Below are the code and all the weights of a small trained network. Each question names an input and a class and asks about switching units off, where a switched-off unit gives its printed mean instead of its output.

import numpy as np


def w(rows, s, z=0):
    codes = np.array(rows[::2]) - 128.0
    scale = np.full(codes.shape[1], s)
    scale[-1] = z or s
    return codes * scale


def norm(h):
    return h / np.sqrt((h * h).mean(-1, keepdims=True) + 1e-5)


def f(y):
    return np.maximum(y, 0)


def log_softmax(a):
    a = a - a.max(-1, keepdims=True)
    return a - np.log(np.exp(a).sum(-1, keepdims=True))


def net(x, mask):
    res = np.array(x, float).reshape(1, 3) / 4 @ E
    u = 0
    for l in range(3):
        y = f(norm(res) @ A[l][:, :-1].T + A[l][:, -1])
        res = res + np.where(mask[u : u + 11], y, B[l][:, -1]) @ B[l][:, :-1]
        u += 11
    return log_softmax(norm(res)[-1] @ U[:, :-1].T + U[:, -1])


A, B = {}, {}
E = w([
[165,114,36,33,154,188,235,177,205,36,218,71],'x0',
[234,119,195,193,119,195,114,101,207,95,148,207],'x1',
[154,13,113,44,4,68,119,24,162,126,152,161],'x2',
],0.019)
A[0] = w([
[210,109,120,92,91,120,137,68,121,162,183,174,99],'L0N1',
[203,140,155,177,123,210,87,129,196,86,116,190,3],'L0N2',
[159,124,124,103,90,92,111,84,93,179,155,159,54],'L0N3',
[149,174,139,187,200,135,128,136,74,171,132,132,82],'L0N4',
[144,165,99,149,168,134,166,141,143,95,124,97,72],'L0N5',
[219,143,177,163,79,172,91,127,169,127,146,155,1],'L0N6',
[105,161,170,223,79,97,100,85,136,128,77,134,102],'L0N7',
[208,120,146,138,143,177,111,120,142,154,142,156,12],'L0N8',
[187,139,109,97,110,154,182,122,185,66,141,97,90],'L0N9',
[172,190,124,179,182,158,159,151,113,158,184,131,71],'L0N10',
[1,180,68,46,92,114,95,162,118,99,103,105,95],'L0N11',
],0.0086,0.0091)
B[0] = w([
[68,79,156,155,119,127,115,186,236,43,53,94,224],'L0N1',
[155,84,217,148,217,71,162,96,202,202,190,102,202],'L0N2',
[85,89,126,142,108,144,102,180,156,52,57,132,177],'L0N3',
[71,60,108,127,75,127,109,154,181,39,48,113,225],'L0N4',
[116,89,124,111,120,161,86,161,89,140,121,171,176],'L0N5',
[143,55,185,169,197,109,161,51,156,192,157,104,180],'L0N6',
[154,81,130,53,138,210,67,208,95,169,201,216,254],'L0N7',
[148,104,153,144,174,110,171,79,128,135,137,118,150],'L0N8',
[143,80,173,78,144,182,26,183,84,194,167,232,228],'L0N9',
[82,60,141,141,92,153,124,141,206,67,78,92,202],'L0N10',
[182,3,202,194,221,93,211,68,148,161,163,115,239],'L0N11',
],0.015,0.0068)
A[1] = w([
[149,197,147,214,177,175,138,146,135,111,106,126,56],'L1N1',
[189,161,146,176,130,145,148,97,131,120,136,158,201],'L1N2',
[115,142,115,123,136,138,130,114,131,134,137,130,2],'L1N3',
[97,182,158,139,103,100,63,112,85,194,100,151,56],'L1N4',
[129,101,97,58,5,65,120,44,151,136,145,128,19],'L1N5',
[91,161,168,172,116,85,73,89,92,177,79,143,61],'L1N6',
[119,158,82,52,141,142,156,148,139,133,181,96,50],'L1N7',
[22,142,85,73,163,42,153,137,56,198,131,43,25],'L1N8',
[163,160,75,67,152,156,185,152,169,95,190,102,45],'L1N9',
[41,81,144,85,168,117,107,172,129,163,124,93,238],'L1N10',
[73,220,124,154,218,137,130,218,125,127,113,78,18],'L1N11',
],0.035,0.0054)
B[1] = w([
[106,103,152,80,77,106,99,42,177,109,111,140,160],'L1N1',
[200,89,117,152,173,80,170,120,145,116,135,109,144],'L1N2',
[183,115,91,129,104,125,95,132,142,110,133,107,128],'L1N3',
[99,182,113,173,127,165,93,221,99,156,162,154,170],'L1N4',
[50,123,140,51,82,105,103,73,181,84,56,121,174],'L1N5',
[118,121,152,130,138,248,143,216,119,132,180,131,177],'L1N6',
[109,169,116,156,103,195,105,219,122,120,172,144,148],'L1N7',
[203,95,228,208,175,79,147,77,253,159,184,130,180],'L1N8',
[118,130,189,202,128,214,108,201,71,183,156,158,164],'L1N9',
[167,134,56,96,123,120,139,94,52,103,93,127,255],'L1N10',
[39,109,125,30,48,106,95,84,164,93,65,132,183],'L1N11',
],0.027,0.042)
A[2] = w([
[96,193,104,156,125,100,157,141,106,159,130,84,43],'L2N1',
[137,162,51,121,162,79,188,136,67,127,110,74,201],'L2N2',
[172,236,5,97,142,29,126,102,65,166,119,147,154],'L2N3',
[83,168,93,123,130,105,113,122,118,175,138,121,86],'L2N4',
[56,188,131,194,142,156,144,183,84,142,137,82,179],'L2N5',
[70,174,152,181,99,147,106,149,88,196,151,127,3],'L2N6',
[117,197,113,192,156,9,185,105,82,199,132,88,91],'L2N7',
[132,196,65,126,147,54,84,95,97,183,175,155,48],'L2N8',
[95,208,87,119,154,89,144,170,164,111,172,110,85],'L2N9',
[115,150,75,136,146,47,140,146,107,169,139,93,131],'L2N10',
[70,174,67,186,172,58,209,191,128,92,126,16,184],'L2N11',
],0.027,0.0038)
B[2] = w([
[161,46,138,100,61,144,94,130,154,113,175,133,130],'L2N1',
[148,164,127,153,103,131,143,129,71,111,148,96,172],'L2N2',
[110,149,126,174,126,113,152,119,121,117,143,73,188],'L2N3',
[155,124,160,133,128,147,143,96,119,114,93,150,137],'L2N4',
[175,105,133,116,121,133,134,131,65,131,131,149,246],'L2N5',
[166,137,54,85,253,100,135,173,137,114,106,115,248],'L2N6',
[162,137,87,134,132,120,152,111,75,92,130,82,157],'L2N7',
[161,131,92,135,158,85,148,129,135,108,104,139,135],'L2N8',
[178,121,106,122,96,157,115,101,124,108,108,156,131],'L2N9',
[129,131,135,156,121,151,121,96,128,83,126,103,134],'L2N10',
[141,199,115,161,100,96,138,86,97,137,149,121,130],'L2N11',
],0.035,0.012)
U = w([
[27,93,123,31,48,134,97,83,143,60,15,108,173],'0',
[172,121,123,136,166,247,102,244,43,143,150,182,146],'1',
[225,60,230,207,201,86,175,62,222,161,168,118,194],'2',
[163,150,88,170,114,116,168,99,49,87,122,66,221],'3',
[94,172,37,134,136,67,126,149,167,199,158,140,15],'4',
[104,228,71,128,121,34,142,145,156,200,160,171,1],'5',
[64,189,108,150,115,27,141,180,143,215,122,149,29],'6',
[85,195,86,166,102,64,162,175,175,218,111,132,33],'7',
],0.013,0.0055)

Each question gives the input, the list of numbers given to net, and the class t.
The units are the neurons (one row each of A and B). Each row of codes is followed by its name. A weight is (code - 128) times the scale printed after its matrix; where a second scale follows, it is the last column's (A, B and U).
mask holds one flag per neuron, layer by layer. A switched-off neuron (its flag False) gives its mean, the last column of its row in B, instead of its output. The means were averaged over made-up inputs and are rounded, as every weight is.
A unit's drop is (log p(t) with every unit on - log p(t) with that unit switched off) / (log p(t) with every unit on - log p(t) with every unit switched off).
The circuit of an input: a set's keep is (log p(t) with only the set's units on - log p(t) with every unit switched off) / (log p(t) with every unit on - log p(t) with every unit switched off). Starting from the 12 units with the biggest drops (on a tie, the unit counted first), units are removed one at a time, each time the one whose removal leaves the highest keep (on an exact tie, the one counted first), for as long as the keep stays at least 0.8.
circuit, biggest first: the units of the circuit, biggest drop first
unit that matters most: the unit with the biggest drop
top k neurons: the k neurons with the biggest drops, biggest first
k most important neurons of layer l: the k neurons of layer l with the biggest drops, biggest first
drop when u is switched off: that unit's drop, to one decimal
input [-6,-6,-7], class 0: unit that matters most : L1N11
input [-7,7,6], class 1: 3 most important neurons of layer 0 : L0N11; L0N4; L0N10
input [-3,-2,0], class 3: top 2 neurons : L0N7; L1N10
input [7,3,-7], class 0: top 3 neurons : L1N11; L1N1; L0N7
input [6,-5,5], class 1: top 4 neurons : L1N9; L1N7; L1N11; L0N4
input [-3,-7,-7], class 0: top 3 neurons : L1N11; L1N10; L0N4
input [3,-2,-1], class 3: top 2 neurons : L0N11; L0N9
input [-3,1,-1], class 3: top 2 neurons : L0N7; L1N6
input [-4,4,-4], class 0: top 2 neurons : L1N8; L0N4
input [0,2,0], class 3: top 2 neurons : L1N8; L1N6
input [7,-5,6], class 1: top 3 neurons : L1N9; L1N7; L1N11
input [-2,3,-2], class 3: 2 most important neurons of layer 1 : L1N8; L1N6
input [1,1,-3], class 3: top 2 neurons : L0N10; L0N4
input [-3,1,-2], class 3: 2 most important neurons of layer 0 : L0N7; L0N4
input [-5,5,-6], class 0: circuit, biggest first : L1N1
input [-7,-2,-8], class 0: top 2 neurons : L1N11; L1N1
input [8,3,6], class 1: 2 most important neurons of layer 1 : L1N9; L1N11
input [-3,2,-3], class 3: top 2 neurons : L0N7; L1N11
input [0,-7,6], class 2: 2 most important neurons of layer 1 : L1N8; L1N11
input [-6,8,-3], class 2: circuit, biggest first : L1N2
input [2,-3,1], class 3: top 2 neurons : L0N11; L1N6
input [-7,-2,5], class 1: drop when L1N4 is switched off : 0.4
input [0,5,0], class 2: drop when L1N10 is switched off : 0.2
input [4,-2,-5], class 0: drop when L1N11 is switched off : 1.4
